Here is a tiny trained network, its code and every weight. The questions are about switching its units off for an input and a class, where a switched-off unit gives its printed mean instead of its output.

import numpy as np


def w(rows, s, z=0):
    codes = np.array(rows[::2]) - 128.0
    scale = np.full(codes.shape[1], s)
    scale[-1] = z or s
    return codes * scale


def f(y):
    return y / 2 * (1 + np.tanh(0.7978845608 * (y + 0.044715 * y**3)))


def log_softmax(a):
    a = a - a.max(-1, keepdims=True)
    return a - np.log(np.exp(a).sum(-1, keepdims=True))


def net(x, mask):
    res = np.array(x, float).reshape(1, 8) / 4 @ E
    y = f(res @ A[0][:, :-1].T + A[0][:, -1])
    res = res + np.where(mask, y, B[0][:, -1]) @ B[0][:, :-1]
    return log_softmax(res[-1] @ U[:, :-1].T + U[:, -1])


A, B = {}, {}
E = w([
[94,160,2,244,48,192,160,143,34,178],'x0',
[160,124,207,90,113,193,170,76,94,220],'x1',
[181,10,168,114,79,110,186,90,19,50],'x2',
[171,74,103,145,187,245,71,113,149,133],'x3',
[243,81,213,184,44,153,157,57,185,171],'x4',
[117,141,149,128,78,45,166,115,124,166],'x5',
[19,214,210,253,222,112,243,41,50,130],'x6',
[141,96,97,59,108,152,156,24,101,216],'x7',
],0.0075)
A[0] = w([
[203,97,144,54,106,122,105,162,161,69,215],'n1',
[90,161,42,191,69,123,119,206,121,137,125],'n2',
[166,84,181,76,104,96,77,122,140,94,228],'n3',
[113,125,74,197,75,173,118,160,119,105,162],'n4',
[80,149,172,157,175,74,110,145,157,120,213],'n5',
[126,151,150,190,128,171,138,63,106,142,254],'n6',
[181,136,177,135,101,180,129,56,101,168,185],'n7',
[204,95,147,100,72,137,173,59,138,168,105],'n8',
[192,47,79,101,93,114,131,158,137,145,133],'n9',
[61,174,53,106,195,181,73,161,92,147,188],'n10',
[146,145,154,73,76,79,149,93,132,194,179],'n11',
[57,161,141,140,142,78,148,94,86,74,63],'n12',
[144,47,146,4,137,149,121,160,140,107,200],'n13',
[99,185,100,66,194,157,128,121,127,145,107],'n14',
[160,146,84,153,110,129,146,120,142,127,48],'n15',
[136,110,120,157,124,110,130,125,148,126,45],'n16',
[74,198,129,214,141,51,203,121,60,97,202],'n17',
[191,56,147,176,185,187,97,93,123,120,100],'n18',
[61,200,159,147,170,93,174,95,79,86,107],'n19',
[169,66,123,100,109,107,92,108,110,158,70],'n20',
[76,128,128,141,167,150,154,157,149,110,236],'n21',
[112,171,45,157,113,165,97,164,114,130,212],'n22',
[170,157,197,115,140,111,125,179,168,97,138],'n23',
[85,184,167,144,129,89,187,106,113,125,142],'n24',
[146,98,143,142,102,153,132,146,123,65,185],'n25',
[174,58,98,78,130,126,114,135,114,127,128],'n26',
],0.012,0.0028)
B[0] = w([
[200,142,103,87,125,89,103,164,147,67,202],'n1',
[128,171,111,200,169,159,141,222,87,188,194],'n2',
[208,119,138,177,118,79,121,163,147,72,187],'n3',
[148,177,74,165,169,155,142,160,96,170,177],'n4',
[97,137,172,204,173,72,65,142,200,105,198],'n5',
[59,131,134,132,184,189,194,70,135,143,197],'n6',
[150,79,211,128,151,152,202,17,154,227,185],'n7',
[140,77,153,110,93,109,215,75,105,183,189],'n8',
[194,139,92,115,109,127,163,135,100,114,187],'n9',
[59,214,143,76,2,147,36,131,163,161,209],'n10',
[109,80,136,151,84,26,186,146,159,191,183],'n11',
[78,100,76,114,107,88,108,102,123,18,198],'n12',
[182,88,104,103,79,114,139,137,117,47,200],'n13',
[80,84,145,39,39,148,104,128,202,111,176],'n14',
[167,88,87,162,150,125,167,111,119,132,139],'n15',
[137,131,120,138,145,107,148,116,120,114,130],'n16',
[38,72,96,162,197,113,121,157,47,88,255],'n17',
[153,151,188,102,191,234,133,78,108,67,174],'n18',
[50,55,132,133,158,109,105,144,129,73,228],'n19',
[150,151,137,122,85,112,150,99,83,123,163],'n20',
[49,162,144,117,155,151,69,153,140,107,170],'n21',
[129,217,36,169,98,173,92,180,116,228,188],'n22',
[186,149,176,137,198,99,89,138,185,168,179],'n23',
[77,77,119,149,175,102,161,134,108,79,207],'n24',
[171,130,108,135,180,152,111,139,96,124,156],'n25',
[162,133,94,96,82,113,111,57,78,93,174],'n26',
],0.0078,0.02)
U = w([
[129,189,68,189,111,173,126,156,72,185,131],'0',
[121,83,172,131,81,78,198,91,96,192,84],'1',
[179,140,175,149,149,71,101,162,188,105,115],'2',
[140,115,191,120,150,239,154,71,97,107,7],'3',
[14,92,120,153,141,97,127,138,74,71,180],'4',
[254,112,100,92,65,105,139,126,65,75,178],'5',
[70,169,121,63,49,149,81,138,152,135,93],'6',
],0.011,0.0018)

Each question gives the input, the list of numbers given to net, and the class t.
The units are the neurons (one row each of A and B). Each row of codes is followed by its name. A weight is (code - 128) times the scale printed after its matrix; where a second scale follows, it is the last column's (A, B and U).
mask holds one flag per neuron, in row order. A switched-off neuron (its flag False) gives its mean, the last column of its row in B, instead of its output. The means were averaged over made-up inputs and are rounded, as every weight is.
A unit's drop is (log p(t) with every unit on - log p(t) with that unit switched off) / (log p(t) with every unit on - log p(t) with every unit switched off).
The circuit of an input: a set's keep is (log p(t) with only the set's units on - log p(t) with every unit switched off) / (log p(t) with every unit on - log p(t) with every unit switched off). Starting from the 12 units with the biggest drops (on a tie, the unit counted first), units are removed one at a time, each time the one whose removal leaves the highest keep (on an exact tie, the one counted first), for as long as the keep stays at least 0.8.
units of the circuit, in order: the units of the circuit, biggest drop first
k most important neurons: the k neurons with the biggest drops, biggest first
drop of u: that unit's drop, to one decimal
input [-8,0,-1,7,1,-8,7,-3], class 3: units of the circuit, in order -> n18
input [-8,-2,-5,8,-2,-4,3,1], class 6: units of the circuit, in order -> n10, n14
input [-7,2,-3,2,1,-3,5,8], class 1: 2 most important neurons -> n11, n8
input [-7,-1,-3,-4,-7,-5,-5,-1], class 2: 3 most important neurons -> n3, n23, n1
input [-3,8,1,-3,-1,-6,-2,8], class 1: 3 most important neurons -> n7, n8, n11
input [-4,6,-8,5,-2,-6,5,7], class 6: 2 most important neurons -> n10, n14
input [7,2,-7,-3,6,8,2,-4], class 0: 2 most important neurons -> n2, n22
input [5,2,3,-7,1,8,-1,1], class 1: 2 most important neurons -> n11, n8
input [6,2,-2,5,6,-5,-5,8], class 3: 2 most important neurons -> n18, n7
input [3,8,-7,6,7,8,7,-2], class 1: 3 most important neurons -> n11, n8, n7
input [6,5,-6,5,-6,-7,5,7], class 6: drop of n14 -> 0.1
input [-8,-7,5,5,-7,-5,2,0], class 2: drop of n17 -> 0.2
input [-3,-3,7,5,-6,-8,3,4], class 6: drop of n24 -> 0.1
input [-2,6,-6,5,-3,-7,-6,0], class 6: units of the circuit, in order -> n10
input [-8,0,-1,6,4,5,8,2], class 3: 2 most important neurons -> n7, n18
